Below is a small trained network, with its code and all its weights. Each question gives an input and a target symbol and asks what happens when units are switched off, that is, made to give their printed mean instead of their output.

import numpy as np


def w(rows, s, z=0):
    codes = np.array(rows[::2]) - 128.0
    scale = np.full(codes.shape[1], s)
    scale[-1] = z or s
    return codes * scale


def norm(h):
    return h / np.sqrt((h * h).mean(-1, keepdims=True) + 1e-5)


def f(y):
    return y / 2 * (1 + np.tanh(0.7978845608 * (y + 0.044715 * y**3)))


def softmax(a):
    e = np.exp(a - a.max(-1, keepdims=True))
    return e / e.sum(-1, keepdims=True)


def log_softmax(a):
    a = a - a.max(-1, keepdims=True)
    return a - np.log(np.exp(a).sum(-1, keepdims=True))


def net(x, mask):
    ids = ['ΞΦβεζηθμπ'.index(c) for c in x.split()]
    T = len(ids)
    res = E[ids] + P[:T]
    u = 0
    for l in range(2):
        q, k, v = (norm(res) @ M[l].T for M in (Q, K, V))
        z = softmax(np.where(np.tri(T) > 0, q @ k.T / 4**0.5, -1e9)) @ v
        res = res + np.where(mask[u], z, O[l][:, -1]) @ O[l][:, :-1]
        u += 1
        y = f(norm(res) @ A[l][:, :-1].T + A[l][:, -1])
        res = res + np.where(mask[u : u + 12], y, B[l][:, -1]) @ B[l][:, :-1]
        u += 12
    return log_softmax(norm(res)[-1] @ U[:, :-1].T + U[:, -1])


Q, K, V, O, A, B = {}, {}, {}, {}, {}, {}
E = w([
[110,153,139,110,144,227,116,69,131,185,211],'Ξ',
[140,149,83,194,181,102,63,116,171,117,139],'Φ',
[158,149,168,20,160,108,159,169,145,151,131],'β',
[3,114,104,132,152,181,92,83,199,116,91],'ε',
[49,147,223,150,155,116,134,177,118,151,144],'ζ',
[106,188,163,85,101,121,178,79,154,96,69],'η',
[119,59,183,159,81,161,71,189,188,145,177],'θ',
[144,185,203,114,93,100,48,104,104,195,99],'μ',
[110,137,48,113,135,106,109,165,56,92,117],'π',
],0.0079)
P = w([
[101,93,130,140,172,115,133,107,136,151,165],'0',
[129,226,160,84,114,216,119,95,24,43,111],'1',
[154,139,131,124,70,44,38,131,210,137,139],'2',
[111,79,113,161,168,112,166,97,137,154,158],'3',
[94,218,176,65,143,135,86,118,78,21,188],'4',
[148,110,131,128,68,29,54,119,206,160,120],'5',
[109,93,88,181,182,125,189,94,129,193,128],'6',
[81,221,171,52,142,99,95,144,93,6,230],'7',
[159,137,130,122,84,2,73,135,203,179,114],'8',
[108,54,76,180,193,129,192,75,104,226,88],'9',
],0.0071)
Q[0] = w([
[94,106,123,145,166,217,107,102,137,18,69],'L0H1',
[171,103,113,154,158,235,171,153,67,35,180],'L0H1',
[195,113,133,89,123,253,173,140,54,15,111],'L0H1',
[100,177,151,70,199,91,123,99,111,84,216],'L0H1',
],0.0061)
K[0] = w([
[102,111,162,113,145,129,95,93,140,44,135],'L0H1',
[103,176,159,77,119,152,11,185,150,64,169],'L0H1',
[135,219,178,32,69,126,38,147,124,2,165],'L0H1',
[106,146,80,46,148,125,198,157,202,103,156],'L0H1',
],0.0066)
V[0] = w([
[100,145,171,126,90,103,116,102,161,75,148],'L0H1',
[155,98,112,12,96,165,182,238,188,99,205],'L0H1',
[142,3,88,130,94,191,82,136,141,71,123],'L0H1',
[109,151,122,179,108,113,195,59,111,51,87],'L0H1',
],0.003)
O[0] = w([
[161,191,158,144,78,94,176,102,127,142,125,137],'L0H1',
[95,172,123,42,111,195,197,226,156,223,67,4],'L0H1',
[56,214,124,188,74,121,63,176,156,197,95,44],'L0H1',
[90,93,124,125,1,102,178,77,147,92,164,111],'L0H1',
],0.0036,0.0031)
A[0] = w([
[209,197,158,67,73,111,158,146,70,76,66,44],'L0N1',
[100,170,94,156,91,136,71,95,255,217,76,53],'L0N2',
[127,60,57,199,178,114,140,186,148,119,171,118],'L0N3',
[78,101,135,177,150,147,178,158,95,127,136,5],'L0N4',
[80,168,82,100,114,208,207,179,28,108,170,64],'L0N5',
[128,230,82,223,60,30,81,187,158,153,67,51],'L0N6',
[123,92,154,122,147,115,154,205,198,188,85,79],'L0N7',
[146,50,198,197,120,113,135,128,74,244,201,110],'L0N8',
[143,170,195,73,103,136,128,180,103,85,155,98],'L0N9',
[75,158,77,108,160,140,34,192,94,76,134,189],'L0N10',
[225,126,91,149,25,88,99,162,167,174,172,56],'L0N11',
[74,129,25,127,160,172,185,132,73,50,78,91],'L0N12',
],0.0048,0.0028)
B[0] = w([
[111,87,208,150,202,253,101,197,86,106,125,165],'L0N1',
[158,39,167,112,134,126,197,201,51,110,178,199],'L0N2',
[132,50,152,93,31,212,149,176,123,159,109,193],'L0N3',
[86,145,156,137,194,60,73,198,106,150,111,113],'L0N4',
[155,56,26,169,100,103,130,134,93,157,220,158],'L0N5',
[143,60,149,80,160,231,177,144,173,146,200,193],'L0N6',
[155,65,126,88,131,150,141,57,36,173,142,130],'L0N7',
[217,143,123,77,148,115,168,158,169,54,23,254],'L0N8',
[125,134,182,188,85,199,127,129,116,96,249,199],'L0N9',
[192,127,255,114,85,77,135,91,138,175,189,245],'L0N10',
[9,93,111,159,177,139,227,77,118,68,137,163],'L0N11',
[140,119,104,120,28,2,150,140,138,150,151,153],'L0N12',
],0.0044,0.003)
Q[1] = w([
[49,244,84,142,85,161,99,150,60,126,134],'L1H1',
[98,86,128,136,116,74,150,98,139,160,137],'L1H1',
[147,118,155,117,113,116,147,154,114,127,160],'L1H1',
[182,147,114,144,133,140,107,147,72,134,132],'L1H1',
],0.011)
K[1] = w([
[100,161,200,104,93,106,104,129,141,85,254],'L1H1',
[85,140,55,154,104,92,158,110,111,154,68],'L1H1',
[141,119,98,135,134,106,159,171,130,147,145],'L1H1',
[186,135,143,115,124,151,138,155,90,87,169],'L1H1',
],0.01)
V[1] = w([
[99,148,80,133,67,116,104,60,123,155,174],'L1H1',
[51,52,139,178,86,90,107,182,80,112,141],'L1H1',
[233,115,93,112,73,105,97,163,101,119,138],'L1H1',
[153,60,92,254,171,180,90,126,185,139,131],'L1H1',
],0.0056)
O[1] = w([
[206,83,188,174,112,144,182,50,133,151,162,16],'L1H1',
[167,88,157,147,151,100,158,195,65,101,171,124],'L1H1',
[253,125,130,94,55,111,77,164,135,151,105,79],'L1H1',
[124,201,144,182,110,190,108,164,120,118,180,250],'L1H1',
],0.0073,0.0017)
A[1] = w([
[127,91,139,68,81,140,142,195,194,169,65,111],'L1N1',
[104,113,93,121,157,117,100,248,123,110,106,57],'L1N2',
[71,188,116,162,197,73,162,166,107,74,53,41],'L1N3',
[152,99,103,60,161,110,120,127,156,165,48,88],'L1N4',
[172,208,102,252,107,154,96,178,165,126,159,1],'L1N5',
[158,162,118,86,72,175,203,110,82,94,142,91],'L1N6',
[198,173,57,134,66,42,28,77,166,82,80,59],'L1N7',
[61,184,57,102,127,167,145,134,110,67,134,146],'L1N8',
[196,130,164,148,60,210,167,122,125,90,159,108],'L1N9',
[72,156,105,156,123,204,150,128,230,193,134,95],'L1N10',
[149,165,142,88,102,176,106,254,84,151,154,109],'L1N11',
[134,64,101,123,77,74,169,143,173,110,174,132],'L1N12',
],0.0068,0.0055)
B[1] = w([
[141,158,69,144,192,164,151,110,92,176,176,174],'L1N1',
[130,99,128,26,168,154,151,125,142,86,74,185],'L1N2',
[92,125,99,93,103,65,99,156,130,116,115,180],'L1N3',
[108,138,105,176,90,118,92,114,139,139,213,196],'L1N4',
[75,148,143,119,3,134,132,156,195,122,158,188],'L1N5',
[121,120,92,112,204,113,111,177,156,136,120,137],'L1N6',
[179,133,145,184,224,114,82,118,193,70,165,255],'L1N7',
[142,108,129,143,136,48,93,167,114,158,95,206],'L1N8',
[55,149,61,118,127,55,108,184,151,179,92,254],'L1N9',
[160,198,185,112,112,157,100,142,38,101,84,186],'L1N10',
[165,116,130,137,107,178,189,87,187,79,132,250],'L1N11',
[147,193,130,128,112,119,120,101,77,134,78,196],'L1N12',
],0.0079,0.0029)
U = w([
[140,229,195,103,128,185,89,119,31,105,110,119],'Ξ',
[96,158,142,154,22,140,127,191,188,112,153,198],'Φ',
[99,132,77,82,157,146,110,104,103,231,224,27],'β',
[87,94,175,208,196,143,183,167,29,87,208,67],'ε',
[58,126,118,74,166,57,107,201,123,94,86,169],'ζ',
[101,100,150,126,81,103,189,2,151,89,99,110],'η',
[190,104,130,61,163,227,207,155,144,67,149,146],'θ',
[190,138,130,180,215,108,66,116,190,77,157,77],'μ',
[228,86,151,135,98,71,148,162,59,162,123,248],'π',
],0.0051,0.0013)

Each question gives the input, a string of symbols that net reads in full, and the target symbol t.
The units are the heads (4 rows each of Q, K, V and O) and the neurons (one row each of A and B). Each row of codes is followed by its name. A weight is (code - 128) times the scale printed after its matrix; where a second scale follows, it is the last column's (O, A, B and U).
mask holds one flag per unit, layer by layer, with each layer's heads first. A switched-off unit (its flag False) gives its mean, the last column of its rows in O or B, instead of its output. The means were averaged over made-up inputs and are rounded, as every weight is.
A unit's drop is (log p(t) with every unit on - log p(t) with that unit switched off) / (log p(t) with every unit on - log p(t) with every unit switched off).
The circuit of an input: a set's keep is (log p(t) with only the set's units on - log p(t) with every unit switched off) / (log p(t) with every unit on - log p(t) with every unit switched off). Starting from the 12 units with the biggest drops (on a tie, the unit counted first), units are removed one at a time, each time the one whose removal leaves the highest keep (on an exact tie, the one counted first), for as long as the keep stays at least 0.8.
circuit, biggest first: the units of the circuit, biggest drop first
unit that matters most: the unit with the biggest drop
top k neurons: the k neurons with the biggest drops, biggest first
k most important neurons of layer l: the k neurons of layer l with the biggest drops, biggest first
drop when u is switched off: that unit's drop, to one decimal
input θ μ μ ε ζ Φ π Φ θ, target π: top 2 neurons	L0N2, L1N12
input θ ζ ζ μ Φ π η ζ η π, target π: circuit, biggest first	L1H1, L0N12
input θ β θ η Ξ ε η Φ μ, target η: circuit, biggest first	L1H1, L0H1, L0N11
input ζ μ μ ε ζ ζ θ Φ η, target θ: unit that matters most	L0N2
input ε θ Φ μ θ θ, target μ: circuit, biggest first	L0N8, L1H1, L1N7, L1N1
input θ Φ Φ μ μ η ζ Φ ε π, target π: circuit, biggest first	L0N12, L1H1
input ζ π Φ β μ ε, target β: top 2 neurons	L0N2, L1N1
input ζ Φ ε, target ζ: 2 most important neurons of layer 0	L0N2, L0N8
input θ μ η μ μ ε Ξ μ μ, target Ξ: top 2 neurons	L1N10, L0N6
input ζ ε π η θ ε π η ε, target π: top 2 neurons	L0N2, L1N12
input μ Ξ μ μ ζ Ξ θ θ Φ, target θ: 2 most important neurons of layer 0	L0N6, L0N2
input Φ Φ μ ε η, target ζ: 2 most important neurons of layer 1	L1N9, L1N6
input θ μ Ξ, target θ: top 2 neurons	L0N2, L1N11
input ζ Ξ Φ, target ζ: top neuron	L0N8
input ζ μ Ξ, target ζ: 2 most important neurons of layer 0	L0N2, L0N8
input η μ ε μ Ξ Φ β μ μ μ, target μ: top 2 neurons	L1N7, L0N8
input θ ζ ζ μ ε ε, target μ: top 2 neurons	L1N7, L0N2
input Φ ζ θ π Ξ μ Ξ, target Ξ: top 2 neurons	L1N10, L0N8
input π π ζ η ζ Φ Ξ Φ η, target Ξ: 2 most important neurons of layer 0	L0N10, L0N8
input μ μ μ β θ η μ π θ, target μ: unit that matters most	L0H1
input ε θ μ θ, target θ: top 2 neurons	L0N8, L1N11
input ζ μ μ Φ η π Φ ζ ε μ, target μ: top 2 neurons	L0N8, L1N7
input Ξ ε Ξ μ Φ η Φ μ ε, target Φ: 2 most important neurons of layer 0	L0N3, L0N2
input μ β Ξ Ξ Φ μ ε β ζ, target ε: drop when L1H1 is switched off	0.5
input ζ ε β ζ Ξ, target β: drop when L1N10 is switched off	0.0
input θ θ μ Ξ, target Ξ: drop when L1N10 is switched off	0.5
